Below is a small trained network, with its code and all its weights. Each question gives an input and a target symbol and asks what happens when units are switched off, that is, made to give their printed mean instead of their output.

import numpy as np


def w(rows, s, z=0):
    codes = np.array(rows[::2]) - 128.0
    scale = np.full(codes.shape[1], s)
    scale[-1] = z or s
    return codes * scale


def f(y):
    return np.maximum(y, 0)


def softmax(a):
    e = np.exp(a - a.max(-1, keepdims=True))
    return e / e.sum(-1, keepdims=True)


def log_softmax(a):
    a = a - a.max(-1, keepdims=True)
    return a - np.log(np.exp(a).sum(-1, keepdims=True))


def net(x, mask):
    ids = ['αβδεζμξπσφψω'.index(c) for c in x.split()]
    T = len(ids)
    res = E[ids] + P[:T]
    u = 0
    for l in range(2):
        r = res
        for j in range(2):
            rows = slice(2 * j, 2 * j + 2)
            q, k, v = (r @ M[l][rows].T for M in (Q, K, V))
            z = softmax(np.where(np.tri(T) > 0, q @ k.T / 2**0.5, -1e9)) @ v
            o = O[l][rows]
            res = res + np.where(mask[u + j], z, o[:, -1]) @ o[:, :-1]
        u += 2
        y = f(res @ A[l][:, :-1].T + A[l][:, -1])
        res = res + np.where(mask[u : u + 4], y, B[l][:, -1]) @ B[l][:, :-1]
        u += 4
    return log_softmax(res[-1] @ U[:, :-1].T + U[:, -1])


Q, K, V, O, A, B = {}, {}, {}, {}, {}, {}
E = w([
[49,179,9,132,124],'α',
[14,92,32,65,160],'β',
[75,114,121,228,151],'δ',
[143,98,81,13,122],'ε',
[133,237,83,203,158],'ζ',
[196,178,65,62,90],'μ',
[155,42,173,97,146],'ξ',
[100,2,116,96,85],'π',
[235,124,160,110,89],'σ',
[46,60,124,152,176],'φ',
[183,147,177,146,202],'ψ',
[169,94,191,210,147],'ω',
],0.0042)
P = w([
[84,192,209,97,125],'0',
[133,146,140,117,171],'1',
[89,106,129,158,10],'2',
[152,126,118,123,186],'3',
[95,110,129,166,5],'4',
[162,113,100,137,200],'5',
[92,112,112,146,3],'6',
[174,98,86,143,209],'7',
[87,101,146,173,4],'8',
[190,89,64,151,221],'9',
[71,111,125,143,4],'10',
[202,74,49,154,232],'11',
[79,116,124,172,4],'12',
[216,61,33,162,248],'13',
],0.0039)
Q[0] = w([
[53,222,253,129,134],'L0H0',
[212,99,122,35,58],'L0H0',
[149,75,123,235,177],'L0H1',
[100,242,162,37,154],'L0H1',
],0.008)
K[0] = w([
[253,194,3,119,86],'L0H0',
[90,31,179,23,60],'L0H0',
[152,101,225,119,143],'L0H1',
[71,80,10,214,124],'L0H1',
],0.0081)
V[0] = w([
[62,100,97,194,79],'L0H0',
[125,166,146,127,128],'L0H0',
[116,131,95,145,253],'L0H1',
[140,156,95,130,122],'L0H1',
],0.0025)
O[0] = w([
[97,85,7,136,182,250],'L0H0',
[128,125,172,95,107,120],'L0H0',
[61,120,145,108,182,122],'L0H1',
[121,147,161,107,146,123],'L0H1',
],0.0017,0.00021)
A[0] = w([
[62,87,90,181,74,25],'L0N0',
[172,254,124,190,178,9],'L0N1',
[106,134,97,156,84,60],'L0N2',
[157,185,66,191,17,3],'L0N3',
],0.0089,0.0025)
B[0] = w([
[242,163,151,79,108,255],'L0N0',
[106,251,86,132,229,173],'L0N1',
[131,83,147,116,110,187],'L0N2',
[87,1,149,93,106,234],'L0N3',
],0.0092,0.0008)
Q[1] = w([
[102,163,182,135,2],'L1H0',
[172,99,115,97,192],'L1H0',
[74,147,144,161,50],'L1H1',
[122,156,165,129,21],'L1H1',
],0.083)
K[1] = w([
[82,196,249,55,77],'L1H0',
[251,65,83,111,163],'L1H0',
[7,182,181,121,89],'L1H1',
[95,201,253,54,79],'L1H1',
],0.037)
V[1] = w([
[111,235,54,114,141],'L1H0',
[123,153,204,225,203],'L1H0',
[77,104,134,30,213],'L1H1',
[2,91,77,179,117],'L1H1',
],0.032)
O[1] = w([
[185,100,23,210,167,217],'L1H0',
[147,120,151,41,252,253],'L1H0',
[50,231,51,130,140,217],'L1H1',
[5,33,115,172,160,91],'L1H1',
],0.019,0.006)
A[1] = w([
[172,114,211,84,90,90],'L1N0',
[13,107,190,165,32,3],'L1N1',
[55,246,232,123,27,157],'L1N2',
[7,189,226,51,74,124],'L1N3',
],0.011,0.0021)
B[1] = w([
[178,66,85,174,172,208],'L1N0',
[157,224,129,35,169,192],'L1N1',
[104,9,84,46,80,237],'L1N2',
[141,167,212,253,111,250],'L1N3',
],0.012,0.018)
U = w([
[29,79,54,252,115,98],'α',
[47,211,67,100,146,64],'β',
[14,32,161,55,230,205],'δ',
[67,98,58,78,68,143],'ε',
[145,126,67,161,191,1],'ζ',
[202,216,96,207,41,199],'μ',
[89,51,170,208,58,168],'ξ',
[118,179,209,44,78,198],'π',
[198,67,130,75,111,80],'σ',
[61,198,179,220,152,162],'φ',
[197,220,156,17,182,78],'ψ',
[198,120,220,177,170,73],'ω',
],0.0031,0.0045)

Each question gives the input, a string of symbols that net reads in full, and the target symbol t.
The units are the heads (2 rows each of Q, K, V and O) and the neurons (one row each of A and B). Each row of codes is followed by its name. A weight is (code - 128) times the scale printed after its matrix; where a second scale follows, it is the last column's (O, A, B and U).
mask holds one flag per unit, layer by layer, with each layer's heads first. A switched-off unit (its flag False) gives its mean, the last column of its rows in O or B, instead of its output. The means were averaged over made-up inputs and are rounded, as every weight is.
A unit's drop is (log p(t) with every unit on - log p(t) with that unit switched off) / (log p(t) with every unit on - log p(t) with every unit switched off).
The circuit of an input: a set's keep is (log p(t) with only the set's units on - log p(t) with every unit switched off) / (log p(t) with every unit on - log p(t) with every unit switched off). Starting from all 12 units, units are removed one at a time, each time the one whose removal leaves the highest keep (on an exact tie, the one counted first), for as long as the keep stays at least 0.8.
units of the circuit, in order: the units of the circuit, biggest drop first
unit that matters most: the unit with the biggest drop
top k neurons: the k neurons with the biggest drops, biggest first
heads that matter: for each layer, one digit per head in row order, 1 if its drop is at least 0.15 and else 0, layers parted by /
drop when u is switched off: that unit's drop, to one decimal
input δ ψ ζ μ φ μ σ, target δ: units of the circuit, in order -> [L1H1; L1H0]
input ξ μ ε, target ξ: unit that matters most -> L1H0
input ξ π ω ψ σ φ ε ψ σ, target ξ: units of the circuit, in order -> [L1H0; L1N3; L1N2]
input ψ δ ω δ β φ π π ψ φ δ μ α, target ψ: units of the circuit, in order -> [L1H1; L1H0]
input δ ε π δ φ μ ζ δ ζ, target δ: units of the circuit, in order -> [L1H1; L1H0]
input φ δ ε β β π α φ ψ φ δ, target φ: top 2 neurons -> [L1N3; L1N2]
input ξ ξ ω π μ ω π ω δ δ δ β, target β: units of the circuit, in order -> [L1H1; L1N1; L1H0]
input α ψ ψ π π φ σ δ φ ε ε, target α: units of the circuit, in order -> [L1H0; L1H1]
input μ α δ α α, target μ: units of the circuit, in order -> [L1H0; L1H1]
input σ ξ π δ δ, target σ: heads that matter -> 00 / 11
input π μ μ ω δ δ ψ, target π: units of the circuit, in order -> [L1N1; L1H0; L1N2; L1N3]
input ζ μ π, target ζ: heads that matter -> 00 / 10
input ζ ξ φ ω α, target ζ: units of the circuit, in order -> [L1H0; L0N1]
input φ φ ψ ζ α, target φ: units of the circuit, in order -> [L1H0; L1N3; L1H1]
input ψ β ε ξ ξ α δ μ β, target ψ: unit that matters most -> L1H1
input μ φ μ δ ξ, target μ: top 2 neurons -> [L1N2; L0N3]
input δ σ ε σ ζ π σ ω ζ φ φ ω ω, target δ: top 2 neurons -> [L1N3; L0N3]
input ω ω μ ω μ φ μ ψ π, target ω: top 2 neurons -> [L1N3; L1N0]
input δ ε ζ α μ σ δ ε, target ε: top 2 neurons -> [L1N2; L1N3]
input ξ δ ξ δ φ, target ξ: top 2 neurons -> [L1N3; L1N2]
input δ β π σ, target σ: top 2 neurons -> [L1N2; L1N0]
input α π ω, target α: top neuron -> [L0N3]
input φ ω μ ω μ δ ξ, target φ: drop when L1H0 is switched off -> 0.9
input σ μ ψ δ δ δ ψ δ β φ π, target σ: drop when L1N2 is switched off -> 0.2
input α ξ α, target α: drop when L0N3 is switched off -> 0.1
input ξ ζ φ μ β φ π δ ζ σ δ, target ξ: drop when L1H0 is switched off -> 1.8
